Here is a tiny trained network, its code and every weight. The questions are about switching its units off for an input and a target symbol, where a switched-off unit gives its printed mean instead of its output.

import numpy as np


def w(rows, s, z=0):
    codes = np.array(rows[::2]) - 128.0
    scale = np.full(codes.shape[1], s)
    scale[-1] = z or s
    return codes * scale


def norm(h):
    return h / np.sqrt((h * h).mean(-1, keepdims=True) + 1e-5)


def f(y):
    return y / 2 * (1 + np.tanh(0.7978845608 * (y + 0.044715 * y**3)))


def softmax(a):
    e = np.exp(a - a.max(-1, keepdims=True))
    return e / e.sum(-1, keepdims=True)


def log_softmax(a):
    a = a - a.max(-1, keepdims=True)
    return a - np.log(np.exp(a).sum(-1, keepdims=True))


def net(x, mask):
    ids = ['βγεζηθλξπστψω'.index(c) for c in x.split()]
    T = len(ids)
    res = E[ids] + P[:T]
    u = 0
    for l in range(2):
        r = norm(res)
        for j in range(3):
            rows = slice(2 * j, 2 * j + 2)
            q, k, v = (r @ M[l][rows].T for M in (Q, K, V))
            z = softmax(np.where(np.tri(T) > 0, q @ k.T / 2**0.5, -1e9)) @ v
            o = O[l][rows]
            res = res + np.where(mask[u + j], z, o[:, -1]) @ o[:, :-1]
        u += 3
        y = f(norm(res) @ A[l][:, :-1].T + A[l][:, -1])
        res = res + np.where(mask[u : u + 4], y, B[l][:, -1]) @ B[l][:, :-1]
        u += 4
    return log_softmax(norm(res)[-1] @ U[:, :-1].T + U[:, -1])


Q, K, V, O, A, B = {}, {}, {}, {}, {}, {}
E = w([
[138,139,177,151],'β',
[121,175,164,129],'γ',
[122,109,119,158],'ε',
[119,179,132,131],'ζ',
[123,178,130,134],'η',
[118,181,138,128],'θ',
[125,111,119,158],'λ',
[144,135,126,153],'ξ',
[130,102,144,157],'π',
[142,136,125,154],'σ',
[122,177,129,134],'τ',
[144,164,126,143],'ψ',
[176,96,253,16],'ω',
],0.0069)
P = w([
[252,135,87,148],'0',
[189,149,139,217],'1',
[128,152,141,225],'2',
[80,146,160,217],'3',
[57,144,173,207],'4',
[58,146,179,184],'5',
[65,147,182,152],'6',
[75,143,182,123],'7',
[91,134,177,96],'8',
[115,123,181,86],'9',
],0.0033)
Q[0] = w([
[164,36,36,91],'0.h1',
[190,153,128,254],'0.h1',
[36,136,152,198],'0.h2',
[185,106,149,120],'0.h2',
[139,82,15,71],'0.h3',
[146,150,15,156],'0.h3',
],0.0067)
K[0] = w([
[199,107,85,196],'0.h1',
[36,96,124,124],'0.h1',
[74,120,182,80],'0.h2',
[133,164,101,139],'0.h2',
[175,184,104,254],'0.h3',
[124,148,165,227],'0.h3',
],0.0078)
V[0] = w([
[191,176,177,78],'0.h1',
[158,30,150,196],'0.h1',
[254,121,68,78],'0.h2',
[48,124,95,192],'0.h2',
[165,151,51,192],'0.h3',
[129,111,231,127],'0.h3',
],0.0034)
O[0] = w([
[80,82,117,143,185],'0.h1',
[102,186,127,107,132],'0.h1',
[2,134,172,141,35],'0.h2',
[200,149,128,103,153],'0.h2',
[82,96,177,141,128],'0.h3',
[141,124,99,97,248],'0.h3',
],0.0052,0.0018)
A[0] = w([
[40,48,196,105,3],'0.n1',
[163,167,133,65,190],'0.n2',
[97,160,76,131,212],'0.n3',
[254,133,140,143,143],'0.n4',
],0.0038,0.00056)
B[0] = w([
[6,175,34,121,98],'0.n1',
[172,221,158,207,165],'0.n2',
[224,135,92,72,127],'0.n3',
[82,88,96,229,250],'0.n4',
],0.0026,0.0019)
Q[1] = w([
[63,139,7,111],'1.h1',
[150,93,135,186],'1.h1',
[10,149,55,73],'1.h2',
[101,84,161,102],'1.h2',
[29,71,223,29],'1.h3',
[170,131,190,148],'1.h3',
],0.012)
K[1] = w([
[21,158,243,191],'1.h1',
[154,113,143,41],'1.h1',
[20,116,139,214],'1.h2',
[81,190,64,138],'1.h2',
[22,175,49,255],'1.h3',
[79,38,76,90],'1.h3',
],0.0075)
V[1] = w([
[146,224,215,86],'1.h1',
[50,72,190,110],'1.h1',
[114,253,102,104],'1.h2',
[55,184,139,51],'1.h2',
[142,74,70,194],'1.h3',
[114,138,24,155],'1.h3',
],0.0053)
O[1] = w([
[119,62,74,80,226],'1.h1',
[176,138,105,51,136],'1.h1',
[111,101,129,183,160],'1.h2',
[159,102,110,215,83],'1.h2',
[102,166,61,157,85],'1.h3',
[93,184,125,254,1],'1.h3',
],0.0074,0.0029)
A[1] = w([
[148,83,136,162,201],'1.n1',
[250,88,102,145,14],'1.n2',
[40,104,151,150,4],'1.n3',
[78,117,153,122,82],'1.n4',
],0.012,0.0029)
B[1] = w([
[149,121,62,167,255],'1.n1',
[113,110,246,129,252],'1.n2',
[109,99,133,84,157],'1.n3',
[44,141,144,132,149],'1.n4',
],0.012,0.0021)
U = w([
[206,83,135,7,161],'β',
[174,59,230,209,221],'γ',
[161,211,142,184,170],'ε',
[149,96,70,158,155],'ζ',
[124,94,61,141,149],'η',
[184,87,74,194,176],'θ',
[147,205,144,174,146],'λ',
[40,170,183,118,38],'ξ',
[253,213,73,86,146],'π',
[54,157,170,120,28],'σ',
[128,95,64,139,138],'τ',
[1,53,110,85,41],'ψ',
[151,116,130,110,1],'ω',
],0.0097,0.003)

Each question gives the input, a string of symbols that net reads in full, and the target symbol t.
The units are the heads (2 rows each of Q, K, V and O) and the neurons (one row each of A and B). Each row of codes is followed by its name. A weight is (code - 128) times the scale printed after its matrix; where a second scale follows, it is the last column's (O, A, B and U).
mask holds one flag per unit, layer by layer, with each layer's heads first. A switched-off unit (its flag False) gives its mean, the last column of its rows in O or B, instead of its output. The means were averaged over made-up inputs and are rounded, as every weight is.
A unit's drop is (log p(t) with every unit on - log p(t) with that unit switched off) / (log p(t) with every unit on - log p(t) with every unit switched off).
The circuit of an input: a set's keep is (log p(t) with only the set's units on - log p(t) with every unit switched off) / (log p(t) with every unit on - log p(t) with every unit switched off). Starting from the 12 units with the biggest drops (on a tie, the unit counted first), units are removed one at a time, each time the one whose removal leaves the highest keep (on an exact tie, the one counted first), for as long as the keep stays at least 0.8.
circuit, biggest first: the units of the circuit, biggest drop first
most important unit: the unit with the biggest drop
k most important neurons: the k neurons with the biggest drops, biggest first
which heads matter: for each layer, one digit per head in row order, 1 if its drop is at least 0.15 and else 0, layers parted by /
input ξ ε ω ω ω τ, target β: which heads matter : 001 / 001
input ζ τ π θ, target π: circuit, biggest first : [0.h2, 1.n2]
input θ ε ψ π, target ψ: 2 most important neurons : [1.n3, 0.n4]
input ψ γ ξ ω π, target β: circuit, biggest first : [0.h3, 1.h3]
input γ ω γ ε, target β: circuit, biggest first : [1.h3]
input λ ε ξ ξ π ξ, target π: 3 most important neurons : [1.n2, 0.n4, 0.n2]
input ζ ψ β, target ψ: which heads matter : 110 / 000
input η π ε ψ ε π γ, target π: circuit, biggest first : [0.h2, 1.n2, 1.h3]
input τ ξ λ, target ξ: which heads matter : 101 / 111
input γ π γ ψ ψ λ ψ ξ, target ψ: circuit, biggest first : [1.h1, 1.n3]
input σ ε τ ξ ε π γ λ, target γ: 2 most important neurons : [0.n4, 1.n2]
input ζ γ γ τ ξ π π, target π: circuit, biggest first : [0.h2, 1.h2, 1.n2, 1.h3]
input ω γ π γ σ β, target β: which heads matter : 001 / 101
input π θ ε γ, target ε: 3 most important neurons : [0.n2, 1.n2, 0.n1]
input π ε ξ ε, target ξ: 2 most important neurons : [1.n1, 0.n1]
input π ε π τ γ τ ψ ε γ, target ε: most important unit : 1.h1
input ζ τ π ξ β β, target β: circuit, biggest first : [0.h2, 1.h2]
input λ π π ε, target π: circuit, biggest first : [0.h2, 1.n2, 1.h2, 1.h1]
input γ θ γ γ γ θ, target γ: 3 most important neurons : [1.n2, 0.n2, 0.n4]
input γ ω ε η, target β: most important unit : 1.h3
input ω γ η η γ π ψ ψ γ, target γ: which heads matter : 011 / 111
input θ γ β ε, target β: which heads matter : 111 / 110
input ξ γ ξ θ η σ θ ψ η, target ψ: 3 most important neurons : [1.n3, 1.n4, 0.n4]
input ξ γ ε γ λ γ ε, target γ: 3 most important neurons : [0.n4, 1.n2, 1.n1]
